Here is a tiny trained network, its code and every weight. The questions are about switching its units off for an input and a class, where a switched-off unit gives its printed mean instead of its output.

import numpy as np


def w(rows, s, z=0):
    codes = np.array(rows[::2]) - 128.0
    scale = np.full(codes.shape[1], s)
    scale[-1] = z or s
    return codes * scale


def f(y):
    return np.maximum(y, 0)


def log_softmax(a):
    a = a - a.max(-1, keepdims=True)
    return a - np.log(np.exp(a).sum(-1, keepdims=True))


def net(x, mask):
    res = np.array(x, float).reshape(1, 8) / 4 @ E
    y = f(res @ A[0][:, :-1].T + A[0][:, -1])
    res = res + np.where(mask, y, B[0][:, -1]) @ B[0][:, :-1]
    return log_softmax(res[-1] @ U[:, :-1].T + U[:, -1])


A, B = {}, {}
E = w([
[152,133,52,173,146,126,224,113,98,93,174],'x0',
[221,188,213,85,125,173,122,197,152,133,131],'x1',
[129,85,143,54,147,90,113,172,27,152,131],'x2',
[244,73,77,184,172,159,94,13,134,104,135],'x3',
[85,87,112,170,42,174,113,119,152,100,131],'x4',
[160,137,140,72,69,108,139,106,76,131,161],'x5',
[181,125,107,124,213,87,124,213,162,104,42],'x6',
[87,52,107,151,162,186,127,186,84,111,174],'x7',
],0.011)
A[0] = w([
[109,76,91,147,85,138,160,68,39,103,185,156],'n0',
[130,175,145,82,97,92,116,151,171,127,79,133],'n1',
[141,181,161,133,136,105,105,176,168,134,100,47],'n2',
[133,145,112,90,170,113,72,110,98,96,117,114],'n3',
[4,89,81,135,120,93,135,119,120,128,99,104],'n4',
[122,152,127,151,132,131,132,141,145,141,152,109],'n5',
[64,111,108,131,147,121,151,201,117,108,114,111],'n6',
[85,97,117,189,117,138,90,124,183,97,117,121],'n7',
[167,118,110,184,147,109,167,107,135,113,114,189],'n8',
[183,124,73,166,166,106,167,95,163,95,107,62],'n9',
[109,106,113,137,171,117,150,200,115,115,113,98],'n10',
[189,148,152,113,139,145,137,136,139,138,152,44],'n11',
[111,92,113,178,118,149,112,137,154,116,117,117],'n12',
[58,208,129,157,83,153,236,133,149,91,199,122],'n13',
[137,156,146,93,96,104,140,146,159,144,80,141],'n14',
[137,141,184,141,79,155,145,112,147,113,143,157],'n15',
[163,157,143,136,78,133,113,69,120,156,137,1],'n16',
[136,128,119,115,159,142,136,188,105,149,102,130],'n17',
[83,103,98,185,112,169,109,146,169,103,98,175],'n18',
[187,127,66,204,161,117,174,102,147,109,93,177],'n19',
[165,145,77,147,148,138,125,99,145,102,128,105],'n20',
[159,157,168,135,75,160,106,122,150,111,96,124],'n21',
[136,94,105,155,94,155,119,98,101,126,155,111],'n22',
[85,125,127,126,127,60,152,102,114,143,152,191],'n23',
[105,139,102,158,165,130,141,222,91,88,101,207],'n24',
[140,117,166,109,132,102,117,152,116,161,120,146],'n25',
],0.014,0.0041)
B[0] = w([
[176,85,103,25,126,65,56,153,150,121,204,253],'n0',
[104,173,99,111,190,115,118,98,105,65,221,209],'n1',
[139,106,109,72,125,59,107,136,108,80,185,193],'n2',
[159,140,166,160,123,98,156,148,139,169,113,165],'n3',
[112,91,111,254,43,178,99,66,154,244,55,238],'n4',
[106,101,117,97,129,122,115,149,132,138,120,145],'n5',
[192,118,135,109,82,120,209,119,135,155,89,203],'n6',
[64,142,119,178,138,208,98,137,145,112,107,204],'n7',
[157,122,103,102,134,105,170,52,96,101,137,201],'n8',
[160,83,50,125,116,120,84,67,35,144,134,220],'n9',
[152,125,157,56,112,106,201,237,208,139,130,189],'n10',
[94,108,111,143,103,158,146,91,127,180,84,166],'n11',
[69,156,150,143,155,175,105,151,150,99,131,181],'n12',
[155,48,131,93,25,72,129,142,188,252,91,238],'n13',
[127,136,140,132,171,90,141,112,84,60,218,193],'n14',
[113,64,122,146,131,134,145,178,165,169,107,178],'n15',
[124,106,159,62,150,125,188,167,156,89,105,174],'n16',
[136,131,161,117,119,76,168,135,127,127,145,177],'n17',
[101,120,155,189,138,203,129,158,109,98,63,211],'n18',
[142,68,31,85,164,118,189,57,71,130,117,243],'n19',
[140,146,70,124,178,146,139,67,77,103,98,188],'n20',
[66,110,128,149,142,140,119,203,167,127,101,180],'n21',
[93,86,120,84,119,139,97,159,124,106,157,190],'n22',
[136,71,153,134,81,94,154,101,131,129,122,189],'n23',
[188,100,153,31,128,89,186,214,194,97,116,211],'n24',
[153,146,133,150,136,97,168,109,96,106,109,173],'n25',
],0.0096,0.02)
U = w([
[166,157,161,136,124,134,100,159,68,212,75,4],'0',
[147,63,76,37,132,46,111,111,101,138,184,133],'1',
[102,83,62,146,199,183,119,106,102,84,73,100],'2',
[145,143,199,62,178,67,166,193,142,49,174,183],'3',
[122,112,109,203,108,100,124,31,72,187,82,138],'4',
[153,213,107,159,143,142,113,109,175,84,156,76],'5',
[59,112,157,199,122,155,1,149,163,117,167,105],'6',
[112,60,154,121,74,108,144,188,199,218,67,182],'7',
],0.009,0.0041)

Each question gives the input, the list of numbers given to net, and the class t.
The units are the neurons (one row each of A and B). Each row of codes is followed by its name. A weight is (code - 128) times the scale printed after its matrix; where a second scale follows, it is the last column's (A, B and U).
mask holds one flag per neuron, in row order. A switched-off neuron (its flag False) gives its mean, the last column of its row in B, instead of its output. The means were averaged over made-up inputs and are rounded, as every weight is.
A unit's drop is (log p(t) with every unit on - log p(t) with that unit switched off) / (log p(t) with every unit on - log p(t) with every unit switched off).
The circuit of an input: a set's keep is (log p(t) with only the set's units on - log p(t) with every unit switched off) / (log p(t) with every unit on - log p(t) with every unit switched off). Starting from the 12 units with the biggest drops (on a tie, the unit counted first), units are removed one at a time, each time the one whose removal leaves the highest keep (on an exact tie, the one counted first), for as long as the keep stays at least 0.8.
circuit, biggest first: the units of the circuit, biggest drop first
unit that matters most: the unit with the biggest drop
top k neurons: the k neurons with the biggest drops, biggest first
drop of u: that unit's drop, to one decimal
input [4,7,2,5,6,8,7,0], class 2: circuit, biggest first	n0, n13
input [4,5,-6,-5,-7,-8,7,-3], class 1: top 3 neurons	n9, n19, n2
input [2,-1,-7,-7,0,6,2,-1], class 7: circuit, biggest first	n13
input [8,5,3,-2,2,-8,6,1], class 3: top 3 neurons	n24, n10, n4
input [-3,6,0,4,-2,6,5,4], class 3: top 2 neurons	n4, n13
input [1,3,5,6,-1,-7,-5,-8], class 2: top 3 neurons	n0, n13, n4
input [-4,1,1,5,2,-1,-4,0], class 6: top 2 neurons	n13, n19
input [1,8,-4,-6,-8,0,-4,3], class 7: top 3 neurons	n13, n0, n11
input [6,5,-3,8,-5,-4,3,-4], class 4: top 2 neurons	n0, n9
input [-4,4,0,4,-6,-6,-2,3], class 4: top 2 neurons	n0, n24
input [1,-2,2,1,8,2,5,-7], class 2: top 2 neurons	n0, n13
input [-6,8,2,7,-1,-7,0,-1], class 3: drop of n10	-0.1
input [-2,-8,-1,2,-3,-6,-4,-1], class 4: drop of n4	0.3
input [2,-5,-6,5,5,1,3,-1], class 2: drop of n23	0.0
input [0,-4,4,-4,0,3,-7,-5], class 7: unit that matters most	n4
